Below is a small trained network, with its code and all its weights. Each question gives an input and a class and asks what happens when units are switched off, that is, made to give their printed mean instead of their output.

import numpy as np


def w(rows, s, z=0):
    codes = np.array(rows[::2]) - 128.0
    scale = np.full(codes.shape[1], s)
    scale[-1] = z or s
    return codes * scale


def norm(h):
    return h / np.sqrt((h * h).mean(-1, keepdims=True) + 1e-5)


def f(y):
    return y / 2 * (1 + np.tanh(0.7978845608 * (y + 0.044715 * y**3)))


def log_softmax(a):
    a = a - a.max(-1, keepdims=True)
    return a - np.log(np.exp(a).sum(-1, keepdims=True))


def net(x, mask):
    res = np.array(x, float).reshape(1, 3) / 4 @ E
    u = 0
    for l in range(4):
        y = f(norm(res) @ A[l][:, :-1].T + A[l][:, -1])
        res = res + np.where(mask[u : u + 8], y, B[l][:, -1]) @ B[l][:, :-1]
        u += 8
    return log_softmax(norm(res)[-1] @ U[:, :-1].T + U[:, -1])


A, B = {}, {}
E = w([
[139,158,9,211],'x0',
[128,92,197,161],'x1',
[158,1,88,83],'x2',
],0.0049)
A[0] = w([
[156,234,134,120,77],'L0N1',
[252,148,171,253,5],'L0N2',
[141,132,158,180,44],'L0N3',
[181,197,193,99,130],'L0N4',
[140,140,122,45,179],'L0N5',
[148,77,36,185,88],'L0N6',
[157,142,246,142,110],'L0N7',
[72,205,197,203,55],'L0N8',
],0.007,0.0027)
B[0] = w([
[140,169,72,196,190],'L0N1',
[95,64,122,17,154],'L0N2',
[33,108,156,70,107],'L0N3',
[110,170,156,154,194],'L0N4',
[205,182,160,84,201],'L0N5',
[208,90,131,253,252],'L0N6',
[110,198,70,78,228],'L0N7',
[52,85,67,172,235],'L0N8',
],0.0051,0.0024)
A[1] = w([
[140,120,137,143,104],'L1N1',
[68,2,59,141,191],'L1N2',
[35,199,114,122,2],'L1N3',
[140,158,93,157,62],'L1N4',
[145,95,131,74,81],'L1N5',
[182,55,120,141,90],'L1N6',
[149,163,156,115,42],'L1N7',
[47,38,143,184,96],'L1N8',
],0.0075,0.0013)
B[1] = w([
[109,120,151,134,128],'L1N1',
[74,255,121,152,255],'L1N2',
[129,90,127,149,208],'L1N3',
[151,115,143,124,157],'L1N4',
[110,107,128,118,156],'L1N5',
[108,138,126,160,217],'L1N6',
[132,124,151,115,123],'L1N7',
[57,219,101,90,176],'L1N8',
],0.0089,0.003)
A[2] = w([
[2,139,163,129,180],'L2N1',
[167,187,180,53,156],'L2N2',
[137,94,53,51,135],'L2N3',
[135,67,159,171,131],'L2N4',
[99,90,169,99,166],'L2N5',
[221,139,138,164,150],'L2N6',
[181,138,128,100,87],'L2N7',
[87,73,110,174,255],'L2N8',
],0.0084,0.0027)
B[2] = w([
[198,194,51,245,254],'L2N1',
[83,24,93,147,200],'L2N2',
[83,233,222,139,139],'L2N3',
[95,246,60,178,116],'L2N4',
[120,76,101,204,162],'L2N5',
[70,166,3,14,160],'L2N6',
[51,167,179,64,122],'L2N7',
[172,146,163,215,199],'L2N8',
],0.0036,0.0041)
A[3] = w([
[118,124,93,178,147],'L3N1',
[150,169,76,212,86],'L3N2',
[109,214,101,95,214],'L3N3',
[147,175,114,255,211],'L3N4',
[73,172,203,85,116],'L3N5',
[92,95,96,160,124],'L3N6',
[56,60,151,86,145],'L3N7',
[93,136,173,230,249],'L3N8',
],0.0072,0.002)
B[3] = w([
[222,86,159,105,165],'L3N1',
[171,82,172,167,213],'L3N2',
[86,187,158,155,166],'L3N3',
[211,105,176,128,255],'L3N4',
[132,99,122,194,135],'L3N5',
[151,169,188,93,141],'L3N6',
[189,106,195,107,142],'L3N7',
[254,154,73,162,199],'L3N8',
],0.0066,0.0091)
U = w([
[61,126,71,62,41],'0',
[83,85,85,69,1],'1',
[27,226,133,101,121],'2',
[245,161,133,195,196],'3',
[95,23,203,5,213],'4',
],0.011,0.0059)

Each question gives the input, the list of numbers given to net, and the class t.
The units are the neurons (one row each of A and B). Each row of codes is followed by its name. A weight is (code - 128) times the scale printed after its matrix; where a second scale follows, it is the last column's (A, B and U).
mask holds one flag per neuron, layer by layer. A switched-off neuron (its flag False) gives its mean, the last column of its row in B, instead of its output. The means were averaged over made-up inputs and are rounded, as every weight is.
A unit's drop is (log p(t) with every unit on - log p(t) with that unit switched off) / (log p(t) with every unit on - log p(t) with every unit switched off).
The circuit of an input: a set's keep is (log p(t) with only the set's units on - log p(t) with every unit switched off) / (log p(t) with every unit on - log p(t) with every unit switched off). Starting from the 12 units with the biggest drops (on a tie, the unit counted first), units are removed one at a time, each time the one whose removal leaves the highest keep (on an exact tie, the one counted first), for as long as the keep stays at least 0.8.
circuit, biggest first: the units of the circuit, biggest drop first
k most important neurons: the k neurons with the biggest drops, biggest first
top k neurons in layer l: the k neurons of layer l with the biggest drops, biggest first
drop of u: that unit's drop, to one decimal
input [4,8,1], class 2: circuit, biggest first => L1N2, L1N8, L0N2
input [-3,-6,6], class 4: circuit, biggest first => L2N1, L3N8
input [-4,-8,8], class 4: circuit, biggest first => L2N1, L3N8
input [1,-6,-1], class 0: 2 most important neurons => L2N6, L0N8
input [-2,-4,0], class 4: 2 most important neurons => L1N2, L2N2
input [-3,4,3], class 4: 2 most important neurons => L0N8, L0N6
input [3,5,-4], class 2: top 4 neurons in layer 0 => L0N8, L0N2, L0N5, L0N3
input [-1,-2,0], class 4: 2 most important neurons => L1N2, L2N2
input [-3,-5,-2], class 2: most important neuron => L0N1
input [-7,8,1], class 4: 2 most important neurons => L1N2, L0N7
input [-5,-5,-3], class 2: top 2 neurons in layer 3 => L3N4, L3N8
input [-2,2,1], class 4: drop of L0N8 => 0.1
input [-2,0,2], class 4: drop of L0N4 => 0.0
input [-5,5,4], class 4: most important neuron => L0N8
input [7,8,-2], class 2: drop of L1N2 => 0.8
